Below are the code and all the weights of a small trained network. Each question names an input and a class and asks about switching units off, where a switched-off unit gives its printed mean instead of its output.

import numpy as np


def w(rows, s, z=0):
    codes = np.array(rows[::2]) - 128.0
    scale = np.full(codes.shape[1], s)
    scale[-1] = z or s
    return codes * scale


def f(y):
    return y / 2 * (1 + np.tanh(0.7978845608 * (y + 0.044715 * y**3)))


def log_softmax(a):
    a = a - a.max(-1, keepdims=True)
    return a - np.log(np.exp(a).sum(-1, keepdims=True))


def net(x, mask):
    res = np.array(x, float).reshape(1, 5) / 4 @ E
    y = f(res @ A[0][:, :-1].T + A[0][:, -1])
    res = res + np.where(mask, y, B[0][:, -1]) @ B[0][:, :-1]
    return log_softmax(res[-1] @ U[:, :-1].T + U[:, -1])


A, B = {}, {}
E = w([
[131,131,93,95,154,168,33,119,119],'x0',
[110,197,102,43,132,120,125,67,208],'x1',
[94,105,113,163,157,188,192,54,162],'x2',
[204,47,126,100,254,58,134,81,159],'x3',
[124,227,91,191,135,112,173,139,167],'x4',
],0.0082)
A[0] = w([
[119,162,116,159,133,158,130,124,135,228],'neuron 1',
[134,122,129,124,145,118,168,119,130,184],'neuron 2',
[115,175,129,127,83,153,115,140,122,194],'neuron 3',
[112,76,146,77,60,119,190,114,124,76],'neuron 4',
[134,134,131,143,87,138,126,154,101,170],'neuron 5',
[131,176,117,99,143,132,58,119,139,126],'neuron 6',
[127,201,119,88,139,122,84,124,150,132],'neuron 7',
[116,160,134,54,92,119,155,105,155,224],'neuron 8',
[132,143,127,140,134,116,161,125,141,249],'neuron 9',
[130,169,120,100,121,132,107,123,144,242],'neuron 10',
[136,157,131,164,168,99,210,110,165,134],'neuron 11',
[131,139,127,145,106,112,119,157,118,27],'neuron 12',
[149,142,139,152,138,130,133,113,142,57],'neuron 13',
[131,130,129,120,110,99,179,132,140,182],'neuron 14',
[127,141,116,139,132,137,105,119,123,77],'neuron 15',
[95,252,122,167,72,195,141,115,136,205],'neuron 16',
[133,164,124,159,168,102,163,108,136,67],'neuron 17',
[112,72,125,140,165,180,164,62,145,57],'neuron 18',
[117,135,145,174,38,129,112,191,67,190],'neuron 19',
[115,171,133,44,85,115,150,101,159,171],'neuron 20',
[132,129,134,131,128,129,128,133,129,54],'neuron 21',
[119,128,130,129,132,115,135,132,117,72],'neuron 22',
[119,80,123,119,115,143,142,132,126,60],'neuron 23',
[141,167,124,150,167,129,86,128,130,67],'neuron 24',
],0.018,0.0021)
B[0] = w([
[141,161,123,146,138,98,121,133,134,161],'neuron 1',
[109,140,123,172,104,146,116,106,129,149],'neuron 2',
[151,147,132,185,149,84,120,94,131,189],'neuron 3',
[125,125,125,100,137,175,115,68,154,159],'neuron 4',
[125,123,106,132,137,146,126,167,142,171],'neuron 5',
[108,144,141,70,109,146,154,113,103,171],'neuron 6',
[135,145,143,66,137,156,103,124,117,179],'neuron 7',
[130,189,135,125,127,109,131,112,117,176],'neuron 8',
[130,164,128,130,131,140,125,153,118,153],'neuron 9',
[130,149,133,91,142,136,124,123,124,163],'neuron 10',
[118,195,113,145,134,118,152,162,139,188],'neuron 11',
[123,106,122,142,118,129,145,147,125,148],'neuron 12',
[128,131,120,134,140,131,130,143,138,133],'neuron 13',
[128,160,118,105,144,141,118,116,144,153],'neuron 14',
[127,133,132,103,146,140,143,131,159,133],'neuron 15',
[132,253,107,190,142,92,134,125,133,251],'neuron 16',
[128,168,111,147,122,121,131,175,123,159],'neuron 17',
[128,53,119,145,120,168,119,107,177,185],'neuron 18',
[115,108,96,158,121,155,154,223,159,233],'neuron 19',
[125,199,130,122,130,113,134,127,105,183],'neuron 20',
[138,128,121,127,140,133,109,139,128,125],'neuron 21',
[127,130,116,139,125,129,96,133,126,127],'neuron 22',
[132,104,135,111,109,104,132,114,135,142],'neuron 23',
[112,140,143,95,105,136,133,115,125,145],'neuron 24',
],0.033,0.02)
U = w([
[206,84,191,125,152,2,82,102,38,6],'0',
[137,30,146,105,109,172,95,60,156,157],'1',
[118,48,90,156,95,160,152,187,154,47],'2',
[133,150,192,27,138,120,107,77,56,112],'3',
[122,214,87,175,164,104,161,141,143,209],'4',
],0.0075,0.002)

Each question gives the input, the list of numbers given to net, and the class t.
The units are the neurons (one row each of A and B). Each row of codes is followed by its name. A weight is (code - 128) times the scale printed after its matrix; where a second scale follows, it is the last column's (A, B and U).
mask holds one flag per neuron, in row order. A switched-off neuron (its flag False) gives its mean, the last column of its row in B, instead of its output. The means were averaged over made-up inputs and are rounded, as every weight is.
A unit's drop is (log p(t) with every unit on - log p(t) with that unit switched off) / (log p(t) with every unit on - log p(t) with every unit switched off).
The circuit of an input: a set's keep is (log p(t) with only the set's units on - log p(t) with every unit switched off) / (log p(t) with every unit on - log p(t) with every unit switched off). Starting from the 12 units with the biggest drops (on a tie, the unit counted first), units are removed one at a time, each time the one whose removal leaves the highest keep (on an exact tie, the one counted first), for as long as the keep stays at least 0.8.
units of the circuit, in order: the units of the circuit, biggest drop first
unit that matters most: the unit with the biggest drop
top k neurons: the k neurons with the biggest drops, biggest first
drop of u: that unit's drop, to one decimal
input [-6,-8,-5,-8,-3], class 2: unit that matters most : neuron 19
input [4,-2,-3,2,0], class 3: units of the circuit, in order : (neuron 19; neuron 16)
input [-8,4,5,-1,-6], class 1: units of the circuit, in order : (neuron 16; neuron 4)
input [2,2,0,5,-5], class 1: top 2 neurons : (neuron 16; neuron 19)
input [4,-1,7,8,1], class 2: units of the circuit, in order : (neuron 18; neuron 16)
input [-5,-2,3,-3,-8], class 1: units of the circuit, in order : (neuron 4; neuron 16)
input [6,7,4,7,3], class 3: top 4 neurons : (neuron 16; neuron 19; neuron 7; neuron 6)
input [-1,1,1,4,-3], class 1: top 2 neurons : (neuron 16; neuron 19)
input [6,-7,2,-5,-3], class 2: top 2 neurons : (neuron 19; neuron 16)
input [7,-5,6,5,5], class 2: top 2 neurons : (neuron 16; neuron 18)
input [2,-6,-7,5,-2], class 2: drop of neuron 6 : 0.0
input [0,-8,2,4,-1], class 1: drop of neuron 19 : 0.2
input [7,-7,-7,5,-3], class 2: drop of neuron 16 : 0.5
